Here is a tiny trained network, its code and every weight. The questions are about switching its units off for an input and a class, where a switched-off unit gives its printed mean instead of its output.

import numpy as np


def w(rows, s, z=0):
    codes = np.array(rows[::2]) - 128.0
    scale = np.full(codes.shape[1], s)
    scale[-1] = z or s
    return codes * scale


def f(y):
    return np.maximum(y, 0)


def log_softmax(a):
    a = a - a.max(-1, keepdims=True)
    return a - np.log(np.exp(a).sum(-1, keepdims=True))


def net(x, mask):
    res = np.array(x, float).reshape(1, 6) / 4 @ E
    y = f(res @ A[0][:, :-1].T + A[0][:, -1])
    res = res + np.where(mask, y, B[0][:, -1]) @ B[0][:, :-1]
    return log_softmax(res[-1] @ U[:, :-1].T + U[:, -1])


A, B = {}, {}
E = w([
[116,227,175,112,24,5,131],'x0',
[58,10,101,61,145,1,100],'x1',
[130,123,129,129,123,128,138],'x2',
[98,128,27,115,26,166,89],'x3',
[15,203,69,83,171,134,227],'x4',
[134,130,123,123,130,125,132],'x5',
],0.0067)
A[0] = w([
[149,114,227,125,194,92,181,19],'neuron 1',
[130,66,99,165,202,187,84,65],'neuron 2',
[109,179,161,99,91,57,119,6],'neuron 3',
[216,66,173,160,122,129,73,200],'neuron 4',
[97,130,2,96,29,163,105,182],'neuron 5',
[163,66,114,156,154,161,100,151],'neuron 6',
[158,112,226,167,192,103,158,195],'neuron 7',
[94,72,93,115,196,194,188,115],'neuron 8',
[165,94,47,137,30,146,47,141],'neuron 9',
[139,115,222,142,196,106,150,15],'neuron 10',
[173,110,176,177,103,78,67,170],'neuron 11',
[129,43,121,85,111,58,74,140],'neuron 12',
[56,158,104,49,175,121,158,183],'neuron 13',
[105,64,69,119,151,193,112,33],'neuron 14',
[89,52,79,33,144,72,99,113],'neuron 15',
[119,199,151,95,67,66,124,15],'neuron 16',
[139,82,123,111,197,194,114,46],'neuron 17',
[55,187,61,88,147,139,249,120],'neuron 18',
[176,202,122,184,77,225,119,127],'neuron 19',
[92,57,111,70,127,77,118,1],'neuron 20',
],0.008,0.0025)
B[0] = w([
[77,47,39,180,215,56,115,195],'neuron 1',
[95,207,179,188,19,46,107,209],'neuron 2',
[85,165,173,222,26,63,136,187],'neuron 3',
[62,56,163,32,5,205,112,246],'neuron 4',
[150,28,23,222,224,70,95,253],'neuron 5',
[110,170,129,82,66,58,107,201],'neuron 6',
[111,54,48,111,221,91,90,225],'neuron 7',
[68,241,174,158,5,39,55,210],'neuron 8',
[58,65,27,82,216,123,65,236],'neuron 9',
[90,46,14,176,231,74,80,188],'neuron 10',
[49,123,181,46,82,152,43,217],'neuron 11',
[227,122,231,141,178,205,218,217],'neuron 12',
[169,133,161,50,95,210,76,217],'neuron 13',
[90,163,119,226,64,42,125,191],'neuron 14',
[225,138,229,168,181,167,223,226],'neuron 15',
[61,174,111,229,33,22,121,201],'neuron 16',
[96,183,163,183,52,77,149,192],'neuron 17',
[85,10,134,23,94,255,70,245],'neuron 18',
[244,122,205,190,211,173,212,254],'neuron 19',
[208,165,196,214,138,175,186,187],'neuron 20',
],0.0057,0.0072)
U = w([
[85,229,133,199,11,45,120,4],'0',
[120,88,22,173,218,94,88,105],'1',
[104,129,154,40,70,199,80,142],'2',
[254,180,200,198,172,187,202,17],'3',
[129,153,127,137,106,126,106,239],'4',
],0.0083,0.0047)

Each question gives the input, the list of numbers given to net, and the class t.
The units are the neurons (one row each of A and B). Each row of codes is followed by its name. A weight is (code - 128) times the scale printed after its matrix; where a second scale follows, it is the last column's (A, B and U).
mask holds one flag per neuron, in row order. A switched-off neuron (its flag False) gives its mean, the last column of its row in B, instead of its output. The means were averaged over made-up inputs and are rounded, as every weight is.
A unit's drop is (log p(t) with every unit on - log p(t) with that unit switched off) / (log p(t) with every unit on - log p(t) with every unit switched off).
The circuit of an input: a set's keep is (log p(t) with only the set's units on - log p(t) with every unit switched off) / (log p(t) with every unit on - log p(t) with every unit switched off). Starting from the 12 units with the biggest drops (on a tie, the unit counted first), units are removed one at a time, each time the one whose removal leaves the highest keep (on an exact tie, the one counted first), for as long as the keep stays at least 0.8.
units of the circuit, in order: the units of the circuit, biggest drop first
most important unit: the unit with the biggest drop
top k neurons: the k neurons with the biggest drops, biggest first
drop of u: that unit's drop, to one decimal
input [-5,8,1,-7,0,1], class 3: most important unit => neuron 15
input [6,4,-8,8,-1,8], class 1: top 2 neurons => neuron 5; neuron 9
input [3,-8,-6,5,7,7], class 3: top 2 neurons => neuron 19; neuron 4
input [-8,-3,-6,6,-5,1], class 0: units of the circuit, in order => neuron 2; neuron 14
input [3,4,2,-6,-5,-2], class 1: top 2 neurons => neuron 1; neuron 10
input [4,1,0,-4,7,-6], class 2: top 2 neurons => neuron 18; neuron 13
input [4,5,-7,0,-4,0], class 3: units of the circuit, in order => neuron 12; neuron 15
input [4,7,-8,-6,0,-5], class 3: top 3 neurons => neuron 12; neuron 15; neuron 20
input [6,7,5,2,-5,6], class 3: top 2 neurons => neuron 12; neuron 15
input [-5,-2,-6,2,7,5], class 2: top 3 neurons => neuron 18; neuron 13; neuron 16
input [-2,7,-2,-5,-4,1], class 3: top 3 neurons => neuron 12; neuron 15; neuron 20
input [4,6,7,8,-1,-1], class 1: top 3 neurons => neuron 5; neuron 9; neuron 19
input [4,3,-8,-2,-8,5], class 2: top 2 neurons => neuron 4; neuron 11
input [7,3,1,-8,8,-3], class 1: most important unit => neuron 1
input [-4,-7,-7,6,-1,6], class 3: top 2 neurons => neuron 19; neuron 7
input [5,5,0,-7,4,5], class 1: top 3 neurons => neuron 1; neuron 10; neuron 7
input [0,6,-5,5,7,-3], class 2: top 3 neurons => neuron 18; neuron 13; neuron 19
input [-5,-4,-6,-3,8,0], class 2: drop of neuron 18 => 0.9
input [1,-2,-2,6,2,4], class 1: drop of neuron 5 => 0.3
input [-2,-4,4,-1,-7,-5], class 2: units of the circuit, in order => neuron 4
input [-7,-1,-4,-3,0,-7], class 0: drop of neuron 11 => 0.0
